Below are the code and all the weights of a small trained network. Each question names an input and a class and asks about switching units off, where a switched-off unit gives its printed mean instead of its output.

import numpy as np


def w(rows, s, z=0):
    codes = np.array(rows[::2]) - 128.0
    scale = np.full(codes.shape[1], s)
    scale[-1] = z or s
    return codes * scale


def f(y):
    return np.maximum(y, 0)


def log_softmax(a):
    a = a - a.max(-1, keepdims=True)
    return a - np.log(np.exp(a).sum(-1, keepdims=True))


def net(x, mask):
    res = np.array(x, float).reshape(1, 4) / 4 @ E
    y = f(res @ A[0][:, :-1].T + A[0][:, -1])
    res = res + np.where(mask, y, B[0][:, -1]) @ B[0][:, :-1]
    return log_softmax(res[-1] @ U[:, :-1].T + U[:, -1])


A, B = {}, {}
E = w([
[132,72,52,132,105,86,121,24,129,185,212],'x0',
[126,129,57,124,131,165,130,100,126,218,3],'x1',
[133,36,164,129,143,168,128,236,129,214,168],'x2',
[127,254,198,132,143,99,99,123,138,228,167],'x3',
],0.0041)
A[0] = w([
[131,164,117,125,126,122,127,90,129,89,113,60],'N1',
[129,114,112,128,126,124,127,100,128,143,152,45],'N2',
[127,165,118,124,127,123,129,90,126,94,116,61],'N3',
[128,147,147,133,132,137,130,164,124,106,90,26],'N4',
[130,126,114,130,127,132,128,121,131,154,93,82],'N5',
[131,181,113,124,124,122,129,73,125,74,109,55],'N6',
[130,134,158,131,127,121,131,141,134,64,218,74],'N7',
[128,128,134,128,126,126,129,130,127,118,144,78],'N8',
[131,168,117,125,122,123,130,88,128,89,114,59],'N9',
[132,81,140,122,131,140,129,186,127,179,148,10],'N10',
[128,181,114,121,129,122,130,70,126,74,110,64],'N11',
[129,124,110,128,130,134,130,115,131,167,77,70],'N12',
[128,159,139,128,130,126,126,127,127,152,136,84],'N13',
[129,170,115,124,127,124,131,87,125,87,115,60],'N14',
[129,126,115,130,127,132,128,121,131,153,94,79],'N15',
[130,245,169,126,129,119,125,124,123,218,161,89],'N16',
[128,121,100,128,128,136,131,113,129,180,53,75],'N17',
[129,149,142,129,130,134,129,160,128,101,95,36],'N18',
[130,116,131,131,128,130,125,142,129,141,132,61],'N19',
[127,128,134,128,127,126,129,129,130,118,142,77],'N20',
[127,130,149,129,127,121,128,138,129,86,186,68],'N21',
[134,112,113,133,127,124,124,102,128,145,149,43],'N22',
[128,88,111,128,125,133,130,129,126,91,110,73],'N23',
[129,111,110,130,125,123,130,93,124,150,155,42],'N24',
[130,126,111,130,126,133,129,119,131,162,82,79],'N25',
[130,129,136,129,125,124,130,133,132,109,154,74],'N26',
[133,180,177,126,130,143,133,220,127,68,42,23],'N27',
[127,128,137,132,127,125,130,132,128,106,157,77],'N28',
[128,154,121,125,126,124,129,101,128,102,118,71],'N29',
[129,100,99,126,123,119,130,69,127,155,174,28],'N30',
[130,132,158,132,128,122,127,141,133,62,216,74],'N31',
[129,144,141,131,132,137,129,157,125,109,101,34],'N32',
[129,214,158,127,128,122,127,124,125,192,151,84],'N33',
[131,42,152,119,129,144,131,229,125,217,162,10],'N34',
[127,117,123,126,129,130,129,128,129,118,125,40],'N35',
[127,119,89,132,127,139,130,107,132,198,27,72],'N36',
[129,159,137,130,130,124,126,126,125,150,136,100],'N37',
[128,140,143,130,130,132,125,151,125,116,108,51],'N38',
[130,54,99,127,125,136,134,128,124,59,93,69],'N39',
[132,86,79,130,123,116,129,41,126,172,195,22],'N40',
[128,130,141,128,130,123,129,135,129,97,172,71],'N41',
[131,132,127,129,129,127,128,123,131,122,125,106],'N42',
[130,129,138,130,127,126,130,133,128,106,159,74],'N43',
[131,15,87,125,125,137,136,127,121,28,75,66],'N44',
[130,126,112,129,127,134,128,120,133,158,87,78],'N45',
],0.012,0.0014)
B[0] = w([
[129,115,130,167,129,129,129,128,134,126,99,170],'N1',
[125,132,128,117,127,129,130,131,134,164,125,153],'N2',
[129,117,129,165,129,127,129,126,133,123,99,168],'N3',
[125,136,126,111,128,128,128,129,131,178,128,156],'N4',
[130,124,128,110,127,128,127,130,106,113,122,157],'N5',
[127,109,132,184,130,127,129,128,136,121,86,190],'N6',
[133,118,124,78,127,130,130,134,73,91,108,193],'N7',
[127,128,126,120,128,130,127,130,119,122,126,136],'N8',
[128,115,131,169,129,126,129,127,134,123,97,172],'N9',
[129,115,129,185,124,124,128,118,137,119,88,177],'N10',
[128,108,130,185,128,130,128,128,136,122,86,191],'N11',
[130,124,129,100,126,124,127,133,97,103,118,172],'N12',
[126,131,129,129,127,126,127,127,139,116,152,158],'N13',
[129,114,130,170,129,128,129,127,134,123,96,174],'N14',
[130,124,129,111,127,127,128,130,107,113,123,156],'N15',
[131,137,122,134,128,130,130,116,175,80,219,253],'N16',
[133,122,130,89,127,127,129,136,82,92,117,194],'N17',
[122,133,130,111,129,132,127,134,130,172,125,154],'N18',
[129,122,130,141,124,128,127,126,129,126,121,137],'N19',
[129,128,127,120,129,129,127,129,120,123,127,135],'N20',
[130,124,124,95,129,131,128,133,92,104,115,168],'N21',
[124,134,132,118,126,129,127,134,132,162,124,152],'N22',
[128,136,128,133,127,128,127,125,146,114,163,167],'N23',
[124,135,130,115,127,130,127,135,134,171,122,160],'N24',
[130,123,129,104,128,126,128,131,100,107,121,167],'N25',
[128,127,128,113,129,128,128,132,113,117,124,143],'N26',
[119,143,123,86,126,127,125,132,137,254,123,210],'N27',
[130,127,128,111,128,126,127,130,111,116,123,146],'N28',
[129,120,128,155,129,129,127,127,131,125,107,156],'N29',
[122,143,129,108,128,133,127,137,139,200,123,183],'N30',
[134,119,125,79,126,129,128,134,73,91,109,192],'N31',
[127,133,128,115,127,129,128,131,130,167,127,149],'N32',
[129,136,124,132,127,129,128,119,160,93,194,217],'N33',
[127,109,127,227,130,123,129,113,147,108,54,222],'N34',
[129,131,126,129,129,128,128,126,133,126,137,132],'N35',
[134,120,131,74,129,127,129,140,66,79,113,219],'N36',
[126,130,128,129,127,128,129,127,139,115,151,159],'N37',
[128,133,127,120,127,127,131,128,132,159,125,144],'N38',
[129,142,129,135,129,128,127,120,162,101,193,204],'N39',
[119,151,135,98,132,133,127,146,146,237,118,217],'N40',
[130,126,126,104,129,129,129,131,102,111,119,156],'N41',
[129,128,128,132,128,129,128,127,129,128,125,132],'N42',
[127,127,128,111,129,129,128,132,110,115,123,147],'N43',
[130,152,130,138,128,126,126,114,178,87,223,243],'N44',
[130,123,129,107,127,128,127,131,102,109,122,163],'N45',
],0.034,0.0068)
U = w([
[134,158,122,136,126,127,127,100,185,81,231,252],'0',
[145,106,124,59,123,127,130,153,18,79,98,194],'1',
[125,83,136,233,129,119,131,112,149,126,49,38],'2',
[102,163,131,89,127,137,123,152,144,254,122,11],'3',
],0.0084,0.00028)

Each question gives the input, the list of numbers given to net, and the class t.
The units are the neurons (one row each of A and B). Each row of codes is followed by its name. A weight is (code - 128) times the scale printed after its matrix; where a second scale follows, it is the last column's (A, B and U).
mask holds one flag per neuron, in row order. A switched-off neuron (its flag False) gives its mean, the last column of its row in B, instead of its output. The means were averaged over made-up inputs and are rounded, as every weight is.
A unit's drop is (log p(t) with every unit on - log p(t) with that unit switched off) / (log p(t) with every unit on - log p(t) with every unit switched off).
The circuit of an input: a set's keep is (log p(t) with only the set's units on - log p(t) with every unit switched off) / (log p(t) with every unit on - log p(t) with every unit switched off). Starting from the 12 units with the biggest drops (on a tie, the unit counted first), units are removed one at a time, each time the one whose removal leaves the highest keep (on an exact tie, the one counted first), for as long as the keep stays at least 0.8.
circuit, biggest first: the units of the circuit, biggest drop first
unit that matters most: the unit with the biggest drop
k most important neurons: the k neurons with the biggest drops, biggest first
drop of u: that unit's drop, to one decimal
input [5,0,8,1], class 2: circuit, biggest first -> [N34]
input [7,-2,-6,1], class 3: 2 most important neurons -> [N40 N34]
input [4,-3,-1,3], class 3: circuit, biggest first -> [N44 N40]
input [2,4,-2,-3], class 1: 4 most important neurons -> [N16 N33 N36 N17]
input [-5,6,3,1], class 1: 2 most important neurons -> [N36 N40]
input [-2,1,8,-7], class 2: 2 most important neurons -> [N34 N16]
input [5,5,1,0], class 1: 2 most important neurons -> [N36 N27]
input [-5,5,5,3], class 1: 3 most important neurons -> [N36 N40 N17]
input [-7,-2,-1,-6], class 3: 3 most important neurons -> [N27 N16 N33]
input [-3,8,-2,6], class 1: 2 most important neurons -> [N36 N44]
input [-8,6,-3,7], class 3: 2 most important neurons -> [N27 N44]
input [3,2,4,3], class 2: 4 most important neurons -> [N44 N34 N39 N27]
input [-8,-7,0,-4], class 3: 2 most important neurons -> [N27 N36]
input [5,-3,-6,-5], class 2: unit that matters most -> N16
input [8,5,6,2], class 3: 2 most important neurons -> [N40 N30]
input [4,-4,7,-6], class 2: 3 most important neurons -> [N34 N16 N10]
input [-5,0,4,-3], class 3: 2 most important neurons -> [N27 N16]
input [7,3,-8,3], class 2: drop of N27 -> 0.1
input [4,-6,-4,-5], class 1: drop of N41 -> 0.1
input [-5,0,3,0], class 3: drop of N27 -> 0.3
input [5,2,-4,0], class 3: drop of N34 -> 0.5
input [2,-8,7,3], class 1: circuit, biggest first -> [N7]
